The symbols move the elements like this.
state | o v x a
q567 | q554 q130 q58 q574
q447 | q642 q803 q199 q111
q93 | q364 q704 q384 q101
q58 | q979 q207 q101 q364
q111 | q138 q384 q919 q85
q277 | q892 q562 q509 q242
q509 | q772 q873 q444 q376
q873 | q789 q277 q910 q604
q322 | q873 q159 q295 q478
q375 | q447 q85 q789 q850
q562 | q375 q199 q873 q160
q478 | q604 q20 q461 q910
q101 | q445 q848 q921 q759
q699 | q567 q979 q602 q784
q85 | q803 q921 q892 q757
q789 | q199 q892 q159 q296
q784 | q574 q600 q93 q58
q130 | q217 q461 q207 q976
q226 | q784 q364 q138 q602
q586 | q509 q322 q433 q339
q850 | q111 q757 q296 q199
q444 | q322 q910 q976 q217
q31 | q324 q111 q160 q375
q759 | q704 q226 q324 q494
q217 | q478 q427 q114 q295
q339 | q376 q478 q130 q444
q919 | q757 q31 q242 q892
q704 | q394 q784 q845 q848
q554 | q339 q217 q979 q433
q604 | q296 q242 q427 q159
q494 | q848 q602 q447 q845
q433 | q444 q295 q600 q130
q20 | q242 q477 q339 q509
q295 | q910 q586 q15 q461
q40 | q921 q447 q562 q31
q803 | q101 q494 q40 q384
q114 | q461 q554 q699 q15
q12 | q31 q850 q477 q562
q731 | q586 q444 q574 q554
q772 | q562 q789 q322 q477
q324 | q845 q138 q850 q447
q477 | q160 q296 q478 q873
q384 | q759 q845 q31 q921
q394 | q15 q574 q226 q699
q445 | q207 q699 q494 q704
q242 | q12 q160 q376 q772
q921 | q494 q642 q375 q324
q845 | q226 q93 q111 q642
q574 | q433 q976 q364 q979
q848 | q699 q58 q642 q226
q160 | q850 q919 q604 q789
q600 | q976 q15 q704 q207
q15 | q731 q433 q784 q567
q199 | q85 q40 q277 q919
q976 | q295 q731 q394 q114
q296 | q919 q12 q20 q277
q376 | q477 q604 q217 q322
q892 | q40 q375 q772 q12
q461 | q427 q339 q567 q731
q910 | q159 q509 q731 q427
q602 | q58 q445 q803 q93
q364 | q600 q394 q759 q445
q138 | q93 q759 q757 q803
q979 | q130 q114 q445 q600
q642 | q602 q101 q85 q138
q207 | q114 q567 q848 q394
q427 | q20 q376 q554 q586
q159 | q277 q772 q586 q20
q757 | q384 q324 q12 q40

The rows follow the links: the fewer symbols apart two elements are, the more alike their rows tend to be.

Each row is also shifted at random along 5 hidden directions that mean nothing.

Each row, then its element:
 208    40   -95  -108    20  -330   272   210    46  -439    82    81  -141  -118   112  -103   165  -182    48  -117   255   -10  -321   249  -102  -129   235  -391  -160   -49  -122    99   -26   -84  -116   293   233    38  -121  -192   125   -68   219   180  -312    47   -75 -> q604
-247  -114  -129   137  -170   190  -134     5  -113   282  -148  -156  -114  -156   192    34    32    41    66   -70    46   131    73   128   -92    -5   169   349  -101    82   245  -274    60     4   -28  -166  -531  -151    39   -82   490  -241  -213   -49   166  -167    15 -> q494
-184    87    32   -39    94   258   -15    59  -307   190    87  -118   260   -48   -34   -95   141   108  -266    96  -371  -100   -34  -120    98   130  -270   212    -5   122   112  -113    -8    24   368  -119   -58  -263   272   -79    22   123  -189  -144   239  -231   -29 -> q394
 292  -150  -195   131  -191  -291  -191   -63   311  -141   -26   241  -264   243    88   -80  -156   220   290  -118   -14    92   407    11   -47  -100    64  -125   126   -96    51  -161    26   -25  -412  -179    13   209    88  -190   146  -130   111   128   422   314   -52 -> q160
 -18   108    45  -211    84   -35    36   -28   -37   -24    62   -58    77    61   -98   -65  -153  -137  -128   176   234  -247  -336    25    82    48   -72  -235  -144   -61  -277   213  -134   -67   111   267   529   129   -58   262  -252   217   291   123  -360   177   -25 -> q339
-377  -137  -214   -61  -190  -285   -13    87   150  -238   -76   122  -300   -77   183  -111   -29   -34   257  -106   306    55   -12   269  -131  -173   299  -210  -186   -19   -33  -162   -19   -67  -360    89   -23    94   -60  -213   416  -191   232   150    30   134   -95 -> q296
-122  -218   -86   186  -218  -187  -358  -321   348  -190  -245   248   -68    57   -30  -208  -173   -31   145   -33   -21   245   425     3   -73  -291   184    -3   119   148    12  -257   138   -51  -341   -90    34   134    45  -284   218  -244   235   136   373   132  -179 -> q892
-265    -4   116   141    45   261   -82   267  -292   452     2  -428   -44    36   181   206  -127   106  -101  -134    58   -27  -397   -33   114   283    43   470  -141  -180   170   264    30  -205   230   -36  -236  -104   -77   514   125  -137  -125   -49  -543  -191    37 -> q226
-860   -86   194    21   -41   236    12  -272    21   177  -334   -13    61  -267  -117   321    51  -114   160   101    12   169   198   -33   -50   -87   143   155    33   280   104  -191    40   159  -116    65  -501   -16  -135   -38  -137   -89  -234  -184  -125  -176   100 -> q642
 650   131    -9  -129    85   255    97  -199  -193   107  -134     1   233  -258  -131   -77   145  -144  -149   300  -134   -98    36    19     8   -80  -183   -61  -124   357   -72  -327   -87   165   223   111     6  -154   153  -265  -101   213  -106  -153   256   -91    27 -> q567
-237    76   -33  -293    21   198   109   -66  -294   153  -143   -86   177  -304    32   -33   119  -108  -135   293     4  -225  -196    90    32   -17  -147  -124  -371   374   -87  -360  -206    63   149   211     7  -150   185  -193    18   182   -44  -123    97   -85    -3 -> q114
-280   -66    -5   144  -108   -39   -40  -222   180  -162   -12   230    17  -149   -95   -22   150  -114   112   -99   -94   335   431     2  -221  -206   161   144   324    49   108  -134   223   235   -99  -252  -368  -102   -94  -351   229  -151  -175   -19   497  -199   -37 -> q447
-401    32  -130  -250   -36   -88  -115   -92   -74  -148   -25     3   113  -178     5  -394   -90  -235  -202   207   237  -169  -266   183   -23  -128    20  -212  -260   165  -255  -157   -82   -79   143   205   495   -14    77  -148   279   103   397   173    85    20  -172 -> q586
 -31  -107   -89   -37   -74  -272    14    64   188  -329  -103   238  -168   156    93   -70    66   220   169   -48  -198    13   225    21    35  -127   -29  -371   -72   115    22  -205   -73   -67  -358    90    71   103   194  -364   -86   -80    75    70   191   248   -43 -> q772
 413   132    -3    59    78   240     3   -96  -181   239   123  -219   160  -238  -103   -49   -15  -311  -203    68   204    32  -190    46   -99    73    28   359    83   -60   -55   129    81   101   396  -105   -10  -172  -154   212   212    78   -75    -7   -43  -307   -20 -> q58
-530  -231   -74   114  -192  -151  -390  -289   281  -223  -241   219   -53   -76   -38  -221  -160  -171    79   -20   111   253   291    80  -140  -338   290    42    86   219   -12  -245   195   -40  -232   -21    25    65   -12  -306   401  -275   282   163   279    11  -255 -> q919
-633   -24   156  -191    66  -251   312   117   122  -341   -58   133  -126   144   -58   274    68    64   215   -14    43   -80  -157   -16    76   -12    47  -500   -87    -3  -121   200  -158   -42  -288   395   157   224  -137    71  -545    47    62    38  -544   216   128 -> q477
 229   274  -150  -397    52    62   412    46  -151   325   369  -133  -135   -24    29   196    53   -55   171   140   396  -373  -167   158   -52   308  -165  -160   -27  -361  -179   145  -323   274   153  -112    34   106  -236   250  -190   490  -189  -159   116   131   407 -> q976
-413    32   -39  -268    35    24   -33   120  -145   205   134   -83   -25   356    77   -23  -129   386   -53   159  -188  -408   -40  -135   273   257  -434  -190  -142   -78   -89   -38  -276  -104    30   -29   333   144   266   208  -362   333    57   -76   103   310   131 -> q295
  72    84  -207  -199   -24  -320   172    40   102  -469   131   184   -18  -228    13  -300   156  -318     9    10   299    13  -149   268  -225  -229   207  -378   -65    16  -212   -26    -2    68   -30   194   321    12  -106  -330   297    28   279   228    95   -29  -117 -> q20
-607  -181  -126   -52  -128  -253   -39   170    69  -325  -184   144  -182    42   193  -115    40   155   121   -92   -87     1    -6   143    32  -160    91  -327  -270   199    65  -257   -61  -196  -350   220    12    42   204  -376   186  -193   188   122    -1   152  -151 -> q242
-161    56   334   139   179   325     9   119  -179   465   -18  -348    65   138   -86   411  -151    81   -99   -26     0   -77  -316  -213   206   327   -82   366    44  -195    73   458     1   -93   225    36   -94    22  -210   706  -436    16  -181  -156  -779  -102   157 -> q848
 -86  -155   186   403    58  -133  -148   299   139  -193    37    12   -51   414    33   136   -20   370   -20  -343  -498   208   157  -313   148    89    -9   166   259  -185   277   313   227  -246  -139   -93  -126   -16    96   116  -199  -302   -99    58  -285   -40  -113 -> q40
 133    76  -288  -186   -37  -151    -9   307  -194    74   347  -187  -159   113   300  -312  -104    55  -103   -58   285  -288  -418   202     8   183   -74  -108  -270  -318  -114   127  -139  -182   172   -54   402    19    73   169   410   119   262   171    59   129   -25 -> q444
-657   -13    73   -20   -30    25   186  -291   238   -80    14   218    27  -188  -236   231   155  -246   229   -10   141   256   413     4  -247  -120   202    71   403   -67    13    41   119   365  -111  -168  -408    32  -365  -115  -118    30  -279  -120   214  -182   162 -> q324
 615   172   125    48   137   264    52  -116  -171   181    35  -145   295  -247  -180   -18    63  -289  -255   130    50    22  -223   -52    -9    42    -5   239    60    88   -57   131    81   111   398    42     7  -182  -104   154   -51   131   -88   -74  -141  -274   -23 -> q699
 294   -48   171   323    50  -112    21    46   191  -198    39   105   -11   150   -92   168    61    89    67  -266  -251   304   217  -195   -33   -51    99   152   396  -144   159   299   249   -10  -109  -121  -206    11  -139    42  -165  -232  -141    30  -157   -88   -19 -> q85

Where do the symbols, taken in turn from left to right, take each start?
Answer with the element's name.
 275  -180   210   414    41   -61  -234    56   116  -326  -272    79   113   -27   -38   -58    29   -52  -130  -208  -290   400    28  -141     2  -251   242   211   130   226   179    32   372  -225   -67   135  -130  -143    34  -134    82  -467    70   130  -314  -194  -293
v a o x => q85
-400    71  -210  -389   -84   130    12  -207  -168   164   -92   -92    37  -376    -1  -240   -79  -382   -63   336   497  -263  -294   334  -122  -110    80  -153  -388   222  -278  -321  -205    67   137   229   249     5   -40   -75   338   213   229    31   107    11   -31
x o a a => q976
-289    45   130   102   118   288  -108   131  -264   380    38  -326   137     3    47    69   -63    23  -232   -23   -46   -32  -248   -88   109   221   -84   397   -35   -96   126   208    37   -70   336   -75  -102  -150    -9   392     7    -3  -116   -89  -279  -224    15
v v a => q600
 467   130  -231  -271   -36    70   145    18  -178   254   104   -99   -56  -138    88   -80   -18   -75    12   175   304  -276  -203   218     3   116  -129  -106  -279   -15  -133  -124  -250    76   125    28   131    27    37    20   146   263    18   -54   166   127   124
a a v => q731
 419   138   -74  -175    34   199   111  -183  -164   144    42    45   243  -159   -92   -88   167   -60  -107   252  -198  -102   136   -17   -11     0  -272   -49     4   232   -17  -318  -108   250   263  -134   -42  -183   191  -282   -63   282  -211  -183   551   -86    80
a o v v => q339
  89  -102   -18   125  -157  -196  -146  -297   432  -118   -95   249  -174   186  -127    27  -217    43   282   -19   106   122   512   -98   -46  -149    89   -84   311   -69   -60   -15    52    73  -369  -128    42   302  -135    -2  -172   -51   132    53   239   298    28
a a o => q850
 806   -74   220   399    28  -129  -168  -165   374  -215  -148   129    -4   114  -192    83  -192  -141    40  -150    42   321   122  -152     1  -175   252    82   279   -57   -29   314   265   -92  -181    97   103   152  -263   180  -217  -274   186   133  -415    74  -144
o x => q919
  37   -86   206   200    -4   204   -22  -147    74    93  -333    72    42  -116  -111   314    69    28   111     2  -204   223   315  -153    24   -98    99   164    91   284   192  -184   113    91  -134    34  -486   -32   -36  -102  -223  -161  -292  -166   -77   -91     2
v a a => q845
 538   147   -59   -98    91  -286   257   219    75  -347   353    95   -54   169   -11   -82    66   -23   -28  -111   131  -112  -168    25    -2    60   -22  -361    80  -285  -188   371   -57   -19    24    97   446   133   -96    79  -203   158   147   148  -145   136    54
o a a o => q296
 917   -59    -1   400    16   226  -211   306  -198   458    76  -337  -101   285   234   123  -171   415   -59  -238  -297    55   -50  -174   200   317  -156   524    44  -261   336   142    69  -229   127  -287  -308  -118   173   397   149  -172  -230   -67  -107     0    16
x o o a => q704
-102    63  -161  -232   -29    97    54   250  -409   169   -18  -255   -40  -206   275  -154    53    -1  -158    79   109  -261  -486   264    42    87   -47   -80  -569   160   -12  -262  -213  -150   170   182    57  -137   226   -61   389    45    49     4   -85   -45   -55
o a a x => q567
 217   148   -34  -187    78   206   197   -48  -229   135   134   -77   210  -234   -40   -68   194  -140  -176   167   -41   -91   -89    52   -55    46  -183    15   -39    94   -43  -115   -91   184   332   -46   -53  -182    59  -112    42   246  -170  -140   246  -177    66
v o => q461
-564   -13  -130  -197   -30  -302   236   226    19  -412    58   108  -172   -32   153   -53   153   -28   118  -134   144   -75  -213   211   -68   -81   161  -415  -191   -26   -78    29   -78   -85  -206   244   135    56   -43  -194   122   -50   162   148  -175    77     9
x v x a => q217
 445    62   192   152   147   288   -81    71  -144   395   150  -172   166   241   -72   150   -73   231  -180    21  -352   -46    49  -325   183   299  -320   371   226  -183   130   251    39   -34   304  -270   -51   -78   108   377  -362   116  -245  -174   -51   -74    95
a o v => q567
-493   -69   -27  -101    60  -292   145   480  -100  -418    94    50  -107   208   202   -74   172   296   -43  -189  -299  -120  -287    27   129    30   -66  -391  -203   -19    53    58   -53  -261  -135   240   233   -32   255  -178   -50   -80   105   109  -248    71   -72
v x a => q478
-480    68   -62  -266   -12    43    18   214  -240   200    32  -232   -40   125   155   -53  -135   191  -104   106    69  -389  -379    20   203   237  -219  -146  -394   -27   -98     8  -280  -186   103   163   295    45   172   217   -99   204   142    -6  -211   205    65
a x x => q364
